Here is a tiny trained network, its code and every weight. The questions are about switching its units off for an input and a target symbol, where a switched-off unit gives its printed mean instead of its output.

import numpy as np


def w(rows, s, z=0):
    codes = np.array(rows[::2]) - 128.0
    scale = np.full(codes.shape[1], s)
    scale[-1] = z or s
    return codes * scale


def softmax(a):
    e = np.exp(a - a.max(-1, keepdims=True))
    return e / e.sum(-1, keepdims=True)


def log_softmax(a):
    a = a - a.max(-1, keepdims=True)
    return a - np.log(np.exp(a).sum(-1, keepdims=True))


def net(x, mask):
    ids = ['ΓΦΨΩαβεζηθλστ'.index(c) for c in x.split()]
    T = len(ids)
    res = E[ids] + P[:T]
    u = 0
    for l in range(2):
        r = res
        for j in range(3):
            rows = slice(3 * j, 3 * j + 3)
            q, k, v = (r @ M[l][rows].T for M in (Q, K, V))
            z = softmax(np.where(np.tri(T) > 0, q @ k.T / 3**0.5, -1e9)) @ v
            o = O[l][rows]
            res = res + np.where(mask[u + j], z, o[:, -1]) @ o[:, :-1]
        u += 3
    return log_softmax(res[-1] @ U[:, :-1].T + U[:, -1])


Q, K, V, O = {}, {}, {}, {}
E = w([
[123,154,124,106,149,96,218,96,154],'Γ',
[77,50,169,75,131,137,109,153,168],'Φ',
[120,121,135,108,173,57,88,230,135],'Ψ',
[53,146,203,156,123,70,48,143,167],'Ω',
[101,157,46,185,72,201,104,153,181],'α',
[113,150,51,96,192,201,181,75,175],'β',
[76,149,72,45,107,190,190,133,69],'ε',
[159,76,104,107,45,227,134,145,207],'ζ',
[72,176,102,123,155,147,5,97,139],'η',
[193,186,131,126,223,121,108,108,98],'θ',
[66,167,145,92,170,60,202,85,136],'λ',
[119,210,153,68,80,189,128,200,185],'σ',
[123,223,77,207,94,112,104,175,141],'τ',
],0.015)
P = w([
[93,72,114,153,192,115,87,179,120],'0',
[121,101,158,130,141,151,110,175,110],'1',
[129,135,166,130,144,154,118,171,128],'2',
[128,171,165,126,134,151,120,151,155],'3',
[140,194,144,122,127,139,129,131,184],'4',
[140,233,140,120,130,120,127,118,207],'5',
[165,223,118,89,108,111,129,119,230],'6',
[173,242,119,72,109,108,125,116,240],'7',
[169,254,119,61,93,107,126,104,246],'8',
],0.0095)
Q[0] = w([
[136,76,101,68,122,220,114,131,175],'0.h0',
[136,119,82,117,194,144,95,191,136],'0.h0',
[139,130,52,57,159,108,163,82,204],'0.h0',
[179,91,93,113,91,137,114,97,190],'0.h1',
[149,110,86,70,100,180,204,98,92],'0.h1',
[95,126,139,53,121,82,93,168,171],'0.h1',
[127,186,58,79,132,90,134,166,201],'0.h2',
[98,144,215,86,191,189,133,254,163],'0.h2',
[184,155,113,94,171,96,163,129,137],'0.h2',
],0.0086)
K[0] = w([
[77,189,47,76,157,140,178,227,122],'0.h0',
[65,106,3,112,64,127,151,180,152],'0.h0',
[137,216,101,107,95,195,161,137,138],'0.h0',
[131,203,174,92,156,179,71,162,155],'0.h1',
[38,124,95,126,67,144,43,163,191],'0.h1',
[171,174,114,149,183,90,183,2,189],'0.h1',
[187,240,179,170,94,133,160,121,143],'0.h2',
[76,170,93,193,169,117,76,126,161],'0.h2',
[70,149,153,115,58,132,133,135,128],'0.h2',
],0.008)
V[0] = w([
[61,129,132,128,97,125,187,130,95],'0.h0',
[130,36,135,115,128,127,105,103,177],'0.h0',
[86,171,139,40,100,168,124,101,168],'0.h0',
[94,105,125,139,163,155,124,1,76],'0.h1',
[137,160,146,111,117,185,52,105,110],'0.h1',
[113,195,108,180,139,109,116,135,111],'0.h1',
[195,88,145,54,132,159,118,151,94],'0.h2',
[62,87,188,143,222,137,146,141,146],'0.h2',
[111,113,84,215,79,106,126,133,195],'0.h2',
],0.0083)
O[0] = w([
[104,162,131,130,82,100,22,91,97,115],'0.h0',
[134,77,132,186,144,145,136,52,211,150],'0.h0',
[162,232,160,203,195,81,75,188,186,248],'0.h0',
[72,117,43,184,127,163,101,36,195,2],'0.h1',
[208,59,110,114,205,178,14,149,147,154],'0.h1',
[151,188,102,191,106,140,153,61,44,97],'0.h1',
[117,63,108,51,212,108,161,190,155,119],'0.h2',
[206,162,35,152,81,12,155,187,180,162],'0.h2',
[89,145,170,255,89,172,190,89,119,158],'0.h2',
],0.0062,0.0055)
Q[1] = w([
[63,138,87,116,156,254,86,178,172],'1.h0',
[146,26,142,195,129,154,119,128,122],'1.h0',
[124,78,56,116,220,141,140,31,29],'1.h0',
[65,137,122,140,68,133,95,140,160],'1.h1',
[146,107,96,124,134,121,158,191,152],'1.h1',
[161,203,230,174,97,117,52,243,202],'1.h1',
[139,27,170,141,107,99,105,121,104],'1.h2',
[123,86,127,97,149,61,63,101,65],'1.h2',
[108,82,83,126,142,184,174,40,76],'1.h2',
],0.0082)
K[1] = w([
[236,123,173,131,143,109,168,71,148],'1.h0',
[73,99,112,128,178,93,160,142,104],'1.h0',
[89,36,147,170,110,87,120,158,97],'1.h0',
[125,145,108,113,166,131,173,151,145],'1.h1',
[122,152,76,149,117,147,120,113,120],'1.h1',
[162,248,128,36,166,130,136,78,123],'1.h1',
[118,128,89,153,113,183,103,133,94],'1.h2',
[96,85,150,169,81,138,88,185,135],'1.h2',
[100,69,86,126,157,139,103,168,76],'1.h2',
],0.011)
V[1] = w([
[69,111,175,109,66,116,118,116,248],'1.h0',
[47,204,19,119,91,189,94,154,113],'1.h0',
[119,108,199,203,157,119,72,170,123],'1.h0',
[98,131,147,151,149,33,15,72,113],'1.h1',
[44,193,123,58,33,145,68,148,93],'1.h1',
[177,158,159,188,50,35,148,153,156],'1.h1',
[106,110,143,89,87,118,156,139,166],'1.h2',
[108,156,160,47,141,92,254,139,84],'1.h2',
[36,111,143,114,221,139,183,80,121],'1.h2',
],0.0081)
O[1] = w([
[94,47,134,226,77,144,119,183,198,255],'1.h0',
[116,103,2,61,68,220,122,96,112,118],'1.h0',
[89,80,213,151,189,161,79,124,78,179],'1.h0',
[166,20,122,184,159,120,42,69,164,62],'1.h1',
[62,130,103,203,152,95,61,222,56,106],'1.h1',
[167,97,152,194,149,72,196,141,91,200],'1.h1',
[129,115,101,138,89,126,155,91,155,185],'1.h2',
[102,92,166,109,26,50,55,113,124,182],'1.h2',
[70,116,194,114,134,109,122,99,147,44],'1.h2',
],0.0085,0.0053)
U = w([
[188,143,54,226,140,113,191,98,54,12],'Γ',
[66,46,116,142,63,75,107,61,147,60],'Φ',
[165,58,105,159,114,54,72,118,55,46],'Ψ',
[73,121,186,147,182,152,136,157,152,204],'Ω',
[105,85,73,147,106,214,254,129,109,2],'α',
[218,140,108,106,176,154,86,61,126,183],'β',
[108,202,60,59,142,137,116,108,145,118],'ε',
[115,139,119,156,132,134,147,205,171,201],'ζ',
[104,107,60,130,175,153,10,114,136,48],'η',
[224,122,164,73,213,105,102,153,60,99],'θ',
[145,125,127,138,44,63,126,105,98,237],'λ',
[94,140,106,118,135,157,69,196,57,104],'σ',
[95,143,190,188,106,248,149,62,12,130],'τ',
],0.0054,0.0034)

Each question gives the input, a string of symbols that net reads in full, and the target symbol t.
The units are the heads (3 rows each of Q, K, V and O). Each row of codes is followed by its name. A weight is (code - 128) times the scale printed after its matrix; where a second scale follows, it is the last column's (O and U).
mask holds one flag per head, layer by layer. A switched-off head (its flag False) gives its mean, the last column of its rows in O, instead of its output. The means were averaged over made-up inputs and are rounded, as every weight is.
A unit's drop is (log p(t) with every unit on - log p(t) with that unit switched off) / (log p(t) with every unit on - log p(t) with every unit switched off).
The circuit of an input: a set's keep is (log p(t) with only the set's units on - log p(t) with every unit switched off) / (log p(t) with every unit on - log p(t) with every unit switched off). Starting from all 6 units, units are removed one at a time, each time the one whose removal leaves the highest keep (on an exact tie, the one counted first), for as long as the keep stays at least 0.8.
units of the circuit, in order: the units of the circuit, biggest drop first
unit that matters most: the unit with the biggest drop
heads that matter: for each layer, one digit per head in row order, 1 if its drop is at least 0.15 and else 0, layers parted by /
input ζ ζ ζ ζ ζ ζ, target Ω: heads that matter => 111 / 100
input ε ε Φ Ψ θ ζ, target β: heads that matter => 000 / 110
input α λ Γ τ τ Φ Ω ε ε, target σ: units of the circuit, in order => [1.h1, 0.h0]
input ζ Φ θ Γ Ω Ω Φ Γ λ, target λ: units of the circuit, in order => [1.h2, 0.h1]
input ζ Φ θ η, target β: unit that matters most => 1.h1
input ζ ε ζ ζ β Ω Γ Φ Ψ, target λ: units of the circuit, in order => [1.h2, 0.h2]
input σ ζ ε α β β ζ, target ε: units of the circuit, in order => [1.h0, 1.h1]
input ε ζ ζ Φ τ ζ β σ α, target σ: units of the circuit, in order => [1.h1, 0.h2, 0.h0, 1.h0]
input Γ Ω Γ ε ζ ζ ζ σ, target σ: units of the circuit, in order => [1.h1, 0.h2]
input ζ Φ τ α, target τ: heads that matter => 001 / 100
input Ψ ζ Ω Γ ζ ζ, target λ: units of the circuit, in order => [1.h2, 1.h1]
input Φ Φ ζ ζ θ ζ ζ λ, target Φ: heads that matter => 000 / 001
input Φ ε ε, target ε: heads that matter => 001 / 100
input θ Γ ε Ψ λ, target λ: units of the circuit, in order => [1.h2, 0.h2]
input Ω θ θ ζ Φ ζ, target β: units of the circuit, in order => [0.h1, 1.h1]
input α τ ζ, target τ: unit that matters most => 0.h2
input Ω Ψ ζ, target α: units of the circuit, in order => [0.h0, 1.h2]
input λ ε β, target ε: units of the circuit, in order => [1.h0, 0.h2]
input ε Φ ζ λ Φ, target Φ: units of the circuit, in order => [1.h2, 0.h1]
input θ ζ θ Φ τ, target β: unit that matters most => 1.h1
input Φ Φ Φ Φ Φ η β Ψ, target ε: heads that matter => 010 / 110
input ε Ψ σ τ η ε η, target σ: heads that matter => 100 / 010
input β Ω Ω, target ε: heads that matter => 000 / 110
input α ζ ζ ζ, target α: heads that matter => 101 / 011
